Below are the code and all the weights of a small trained network. Each question names an input and a target symbol and asks about switching units off, where a switched-off unit gives its printed mean instead of its output.

import numpy as np


def w(rows, s, z=0):
    codes = np.array(rows[::2]) - 128.0
    scale = np.full(codes.shape[1], s)
    scale[-1] = z or s
    return codes * scale


def norm(h):
    return h / np.sqrt((h * h).mean(-1, keepdims=True) + 1e-5)


def f(y):
    return y / 2 * (1 + np.tanh(0.7978845608 * (y + 0.044715 * y**3)))


def softmax(a):
    e = np.exp(a - a.max(-1, keepdims=True))
    return e / e.sum(-1, keepdims=True)


def log_softmax(a):
    a = a - a.max(-1, keepdims=True)
    return a - np.log(np.exp(a).sum(-1, keepdims=True))


def net(x, mask):
    ids = ['αγδεηλμπτφω'.index(c) for c in x.split()]
    T = len(ids)
    res = E[ids] + P[:T]
    q, k, v = (norm(res) @ M[0].T for M in (Q, K, V))
    z = softmax(np.where(np.tri(T) > 0, q @ k.T / 2**0.5, -1e9)) @ v
    res = res + np.where(mask[0], z, O[0][:, -1]) @ O[0][:, :-1]
    y = f(norm(res) @ A[0][:, :-1].T + A[0][:, -1])
    res = res + np.where(mask[1:9], y, B[0][:, -1]) @ B[0][:, :-1]
    return log_softmax(norm(res)[-1] @ U[:, :-1].T + U[:, -1])


Q, K, V, O, A, B = {}, {}, {}, {}, {}, {}
E = w([
[72,229,117,201,166,121,148],'α',
[46,97,163,111,155,250,122],'γ',
[158,197,107,80,45,137,184],'δ',
[112,116,85,144,74,111,67],'ε',
[97,137,121,87,190,120,144],'η',
[94,74,173,216,180,104,157],'λ',
[67,128,62,183,141,184,162],'μ',
[104,72,92,135,193,164,156],'π',
[89,101,220,96,61,141,113],'τ',
[231,206,91,104,133,147,46],'φ',
[34,192,169,108,70,87,96],'ω',
],0.022)
P = w([
[98,178,105,203,161,227,1],'0',
[101,139,94,143,126,185,33],'1',
[70,157,89,154,105,168,99],'2',
[80,130,99,171,93,166,171],'3',
[66,86,124,143,68,157,190],'4',
[72,81,126,177,73,175,232],'5',
[94,139,155,195,44,198,234],'6',
],0.0045)
Q[0] = w([
[145,173,226,196,192,187,112],'h1',
[252,118,56,72,133,94,47],'h1',
],0.014)
K[0] = w([
[207,209,160,150,169,183,90],'h1',
[171,88,102,137,166,102,2],'h1',
],0.015)
V[0] = w([
[146,77,156,229,117,123,8],'h1',
[17,77,205,125,254,87,156],'h1',
],0.0092)
O[0] = w([
[20,19,147,193,141,106,154,38],'h1',
[194,149,199,209,32,180,3,2],'h1',
],0.0066,0.0049)
A[0] = w([
[94,110,106,166,115,136,196,4],'n1',
[99,165,177,71,197,98,231,128],'n2',
[118,81,138,134,31,98,114,153],'n3',
[174,59,247,206,86,55,207,151],'n4',
[130,84,104,126,148,205,118,96],'n5',
[226,34,185,210,198,160,155,192],'n6',
[147,144,51,189,153,15,136,135],'n7',
[119,160,147,84,110,80,42,40],'n8',
],0.014,0.0025)
B[0] = w([
[151,102,131,198,113,175,158,170],'n1',
[167,58,167,178,182,139,198,247],'n2',
[90,81,152,86,163,88,202,165],'n3',
[157,107,171,223,195,226,159,169],'n4',
[153,151,112,60,77,116,121,159],'n5',
[112,83,45,90,142,2,75,179],'n6',
[108,152,144,83,188,139,164,179],'n7',
[208,148,145,157,114,103,119,150],'n8',
],0.016,0.011)
U = w([
[128,66,81,222,129,104,94,143],'α',
[143,87,24,85,105,70,121,194],'γ',
[147,117,101,103,77,128,174,76],'δ',
[94,88,230,141,114,200,125,2],'ε',
[214,147,127,115,137,153,81,230],'η',
[140,129,27,169,82,190,151,110],'λ',
[1,100,82,113,116,113,155,24],'μ',
[106,142,163,131,97,53,126,185],'π',
[102,106,140,30,120,200,85,241],'τ',
[73,214,122,151,165,149,130,110],'φ',
[156,148,76,39,212,146,137,136],'ω',
],0.0098,0.0027)

Each question gives the input, a string of symbols that net reads in full, and the target symbol t.
The units are the heads (2 rows each of Q, K, V and O) and the neurons (one row each of A and B). Each row of codes is followed by its name. A weight is (code - 128) times the scale printed after its matrix; where a second scale follows, it is the last column's (O, A, B and U).
mask holds one flag per unit, heads first, then neurons. A switched-off unit (its flag False) gives its mean, the last column of its rows in O or B, instead of its output. The means were averaged over made-up inputs and are rounded, as every weight is.
A unit's drop is (log p(t) with every unit on - log p(t) with that unit switched off) / (log p(t) with every unit on - log p(t) with every unit switched off).
The circuit of an input: a set's keep is (log p(t) with only the set's units on - log p(t) with every unit switched off) / (log p(t) with every unit on - log p(t) with every unit switched off). Starting from all 9 units, units are removed one at a time, each time the one whose removal leaves the highest keep (on an exact tie, the one counted first), for as long as the keep stays at least 0.8.
circuit, biggest first: the units of the circuit, biggest drop first
top k neurons: the k neurons with the biggest drops, biggest first
drop of u: that unit's drop, to one decimal
input λ α τ φ λ α, target φ: circuit, biggest first -> [h1 n2 n4 n6]
input λ φ π, target γ: circuit, biggest first -> [n6 h1 n5]
input α α η ω, target π: circuit, biggest first -> [n8 n3 h1 n2]
input μ π λ δ, target ε: circuit, biggest first -> [h1 n6]
input λ φ λ η ε ε, target μ: circuit, biggest first -> [n2 h1]
input μ α γ, target τ: top 2 neurons -> [n5 n2]
input τ λ δ, target ε: top 2 neurons -> [n6 n4]
input ε τ λ μ ω, target π: top neuron -> [n8]
input α λ φ λ η λ μ, target λ: drop of n3 -> 0.0
input γ μ τ μ, target λ: drop of n1 -> 0.1
input α λ τ η η α ε, target μ: drop of n2 -> 0.2
input γ λ γ, target τ: drop of h1 -> 0.1
